Here is a tiny trained network, its code and every weight. The questions are about switching its units off for an input and a target symbol, where a switched-off unit gives its printed mean instead of its output.

import numpy as np


def w(rows, s, z=0):
    codes = np.array(rows[::2]) - 128.0
    scale = np.full(codes.shape[1], s)
    scale[-1] = z or s
    return codes * scale


def norm(h):
    return h / np.sqrt((h * h).mean(-1, keepdims=True) + 1e-5)


def f(y):
    return np.maximum(y, 0)


def softmax(a):
    e = np.exp(a - a.max(-1, keepdims=True))
    return e / e.sum(-1, keepdims=True)


def log_softmax(a):
    a = a - a.max(-1, keepdims=True)
    return a - np.log(np.exp(a).sum(-1, keepdims=True))


def net(x, mask):
    ids = ['βθλμξσ'.index(c) for c in x.split()]
    T = len(ids)
    res = E[ids] + P[:T]
    u = 0
    for l in range(2):
        r = norm(res)
        for j in range(3):
            rows = slice(2 * j, 2 * j + 2)
            q, k, v = (r @ M[l][rows].T for M in (Q, K, V))
            z = softmax(np.where(np.tri(T) > 0, q @ k.T / 2**0.5, -1e9)) @ v
            o = O[l][rows]
            res = res + np.where(mask[u + j], z, o[:, -1]) @ o[:, :-1]
        u += 3
        y = f(norm(res) @ A[l][:, :-1].T + A[l][:, -1])
        res = res + np.where(mask[u : u + 8], y, B[l][:, -1]) @ B[l][:, :-1]
        u += 8
    return log_softmax(norm(res)[-1] @ U[:, :-1].T + U[:, -1])


Q, K, V, O, A, B = {}, {}, {}, {}, {}, {}
E = w([
[90,153,244],'β',
[117,142,166],'θ',
[34,133,106],'λ',
[158,147,252],'μ',
[187,47,112],'ξ',
[187,146,132],'σ',
],0.0016)
P = w([
[195,254,55],'0',
[193,110,166],'1',
[162,115,163],'2',
[139,107,155],'3',
[124,102,147],'4',
[106,98,144],'5',
[97,94,138],'6',
[85,90,135],'7',
[75,89,134],'8',
[67,89,133],'9',
[55,89,131],'10',
[53,86,129],'11',
],0.00091)
Q[0] = w([
[155,138,42],'L0H0',
[122,146,233],'L0H0',
[131,148,2],'L0H1',
[84,182,178],'L0H1',
[81,119,117],'L0H2',
[49,148,189],'L0H2',
],0.0091)
K[0] = w([
[146,87,121],'L0H0',
[134,161,145],'L0H0',
[87,8,153],'L0H1',
[93,177,131],'L0H1',
[97,124,141],'L0H2',
[98,147,193],'L0H2',
],0.012)
V[0] = w([
[141,41,177],'L0H0',
[145,6,180],'L0H0',
[247,99,115],'L0H1',
[197,209,251],'L0H1',
[185,218,161],'L0H2',
[40,136,145],'L0H2',
],0.0019)
O[0] = w([
[135,92,198,135],'L0H0',
[128,80,205,120],'L0H0',
[128,186,192,108],'L0H1',
[251,169,111,255],'L0H1',
[53,163,131,170],'L0H2',
[205,170,124,187],'L0H2',
],0.0025,0.00094)
A[0] = w([
[104,51,147,94],'L0N0',
[239,222,89,66],'L0N1',
[62,250,95,213],'L0N2',
[173,97,18,54],'L0N3',
[78,87,180,8],'L0N4',
[55,179,171,105],'L0N5',
[222,77,17,76],'L0N6',
[5,168,149,131],'L0N7',
],0.0019,0.0012)
B[0] = w([
[143,139,196,169],'L0N0',
[39,40,154,190],'L0N1',
[183,43,134,248],'L0N2',
[226,228,160,138],'L0N3',
[186,252,93,140],'L0N4',
[190,179,119,195],'L0N5',
[209,238,164,155],'L0N6',
[227,129,130,239],'L0N7',
],0.0021,0.0011)
Q[1] = w([
[46,138,186],'L1H0',
[196,124,235],'L1H0',
[118,248,160],'L1H1',
[104,254,176],'L1H1',
[146,167,148],'L1H2',
[131,82,119],'L1H2',
],0.0067)
K[1] = w([
[109,182,64],'L1H0',
[194,220,140],'L1H0',
[51,254,78],'L1H1',
[14,239,75],'L1H1',
[170,145,144],'L1H2',
[115,97,114],'L1H2',
],0.0068)
V[1] = w([
[255,189,169],'L1H0',
[171,217,99],'L1H0',
[120,133,134],'L1H1',
[128,237,61],'L1H1',
[159,114,189],'L1H2',
[128,128,128],'L1H2',
],0.0021)
O[1] = w([
[72,190,35,251],'L1H0',
[106,149,23,167],'L1H0',
[137,126,139,123],'L1H1',
[123,7,191,110],'L1H1',
[101,78,52,171],'L1H2',
[128,128,128,128],'L1H2',
],0.0018,0.0019)
A[1] = w([
[120,198,64,108],'L1N0',
[90,3,111,144],'L1N1',
[169,104,191,29],'L1N2',
[135,177,175,253],'L1N3',
[199,110,91,152],'L1N4',
[202,148,139,175],'L1N5',
[33,6,192,151],'L1N6',
[111,166,138,129],'L1N7',
],0.0028,0.0013)
B[1] = w([
[145,77,175,226],'L1N0',
[109,106,196,200],'L1N1',
[40,118,102,150],'L1N2',
[129,97,86,250],'L1N3',
[79,159,117,202],'L1N4',
[94,123,97,216],'L1N5',
[251,125,105,197],'L1N6',
[144,100,125,164],'L1N7',
],0.0034,0.0016)
U = w([
[138,147,15,194],'β',
[39,43,148,4],'θ',
[247,84,180,162],'λ',
[190,239,138,118],'μ',
[105,199,191,142],'ξ',
[100,172,193,70],'σ',
],0.012,0.0019)

Each question gives the input, a string of symbols that net reads in full, and the target symbol t.
The units are the heads (2 rows each of Q, K, V and O) and the neurons (one row each of A and B). Each row of codes is followed by its name. A weight is (code - 128) times the scale printed after its matrix; where a second scale follows, it is the last column's (O, A, B and U).
mask holds one flag per unit, layer by layer, with each layer's heads first. A switched-off unit (its flag False) gives its mean, the last column of its rows in O or B, instead of its output. The means were averaged over made-up inputs and are rounded, as every weight is.
A unit's drop is (log p(t) with every unit on - log p(t) with that unit switched off) / (log p(t) with every unit on - log p(t) with every unit switched off).
The circuit of an input: a set's keep is (log p(t) with only the set's units on - log p(t) with every unit switched off) / (log p(t) with every unit on - log p(t) with every unit switched off). Starting from the 12 units with the biggest drops (on a tie, the unit counted first), units are removed one at a time, each time the one whose removal leaves the highest keep (on an exact tie, the one counted first), for as long as the keep stays at least 0.8.
circuit, biggest first: the units of the circuit, biggest drop first
k most important neurons: the k neurons with the biggest drops, biggest first
k most important neurons of layer l: the k neurons of layer l with the biggest drops, biggest first
drop of u: that unit's drop, to one decimal
input θ σ θ ξ ξ λ λ θ ξ β σ θ, target λ: circuit, biggest first : L0H1
input σ λ σ μ λ μ, target σ: 2 most important neurons of layer 0 : L0N7, L0N2
input λ λ ξ β β θ λ μ λ θ λ ξ, target θ: 3 most important neurons of layer 1 : L1N6, L1N4, L1N1
input λ β λ, target θ: 4 most important neurons : L0N7, L0N1, L1N1, L1N6
input μ λ β λ β, target μ: 2 most important neurons : L0N2, L1N0
input λ λ λ μ θ θ, target θ: 4 most important neurons : L0N7, L0N2, L1N6, L0N1
input θ σ λ λ λ λ μ μ, target θ: 4 most important neurons : L1N2, L1N6, L0N7, L0N1
input λ θ ξ σ β β σ θ λ λ σ β, target λ: 2 most important neurons : L1N6, L1N3
input λ β σ λ λ σ, target θ: 3 most important neurons : L0N1, L1N6, L1N0
input β λ λ, target θ: 2 most important neurons : L0N7, L0N2
input θ λ θ λ β β, target θ: 3 most important neurons : L1N6, L1N3, L0N7
input ξ β μ λ μ λ λ λ μ θ, target β: 2 most important neurons of layer 1 : L1N1, L1N3
input σ μ σ μ, target σ: 2 most important neurons : L1N6, L0N2
input ξ μ λ β μ β σ β ξ ξ σ, target θ: 2 most important neurons of layer 0 : L0N7, L0N5
input σ λ θ λ λ μ θ λ μ θ, target λ: 4 most important neurons of layer 1 : L1N0, L1N4, L1N2, L1N7
input λ θ β λ λ λ ξ, target β: 2 most important neurons of layer 1 : L1N4, L1N0
input μ μ λ μ ξ β ξ σ λ μ μ, target μ: 2 most important neurons of layer 1 : L1N0, L1N1
input β ξ β λ λ β β, target β: most important neuron of layer 1 : L1N3
input ξ θ λ σ μ μ, target ξ: 3 most important neurons of layer 1 : L1N6, L1N0, L1N2
input μ β ξ σ λ β, target μ: most important neuron : L1N1
input β μ μ β ξ ξ β β, target β: 4 most important neurons of layer 1 : L1N3, L1N1, L1N0, L1N6
input λ λ θ λ θ σ, target β: 2 most important neurons : L1N1, L0N6
input ξ λ β λ λ β β λ β ξ, target θ: 2 most important neurons : L0N6, L1N6
input ξ ξ μ θ λ θ, target θ: 3 most important neurons of layer 1 : L1N6, L1N0, L1N3
input β λ λ β β β σ ξ β β λ λ, target λ: 2 most important neurons of layer 1 : L1N6, L1N1
input ξ σ β ξ ξ λ λ λ ξ μ, target ξ: drop of L1N0 : 0.3
input θ λ λ μ λ μ θ λ σ ξ θ λ, target λ: drop of L0N6 : 0.0
input μ λ λ ξ ξ μ, target μ: drop of L1N3 : 0.1
input θ λ σ β, target θ: drop of L1N6 : 0.7
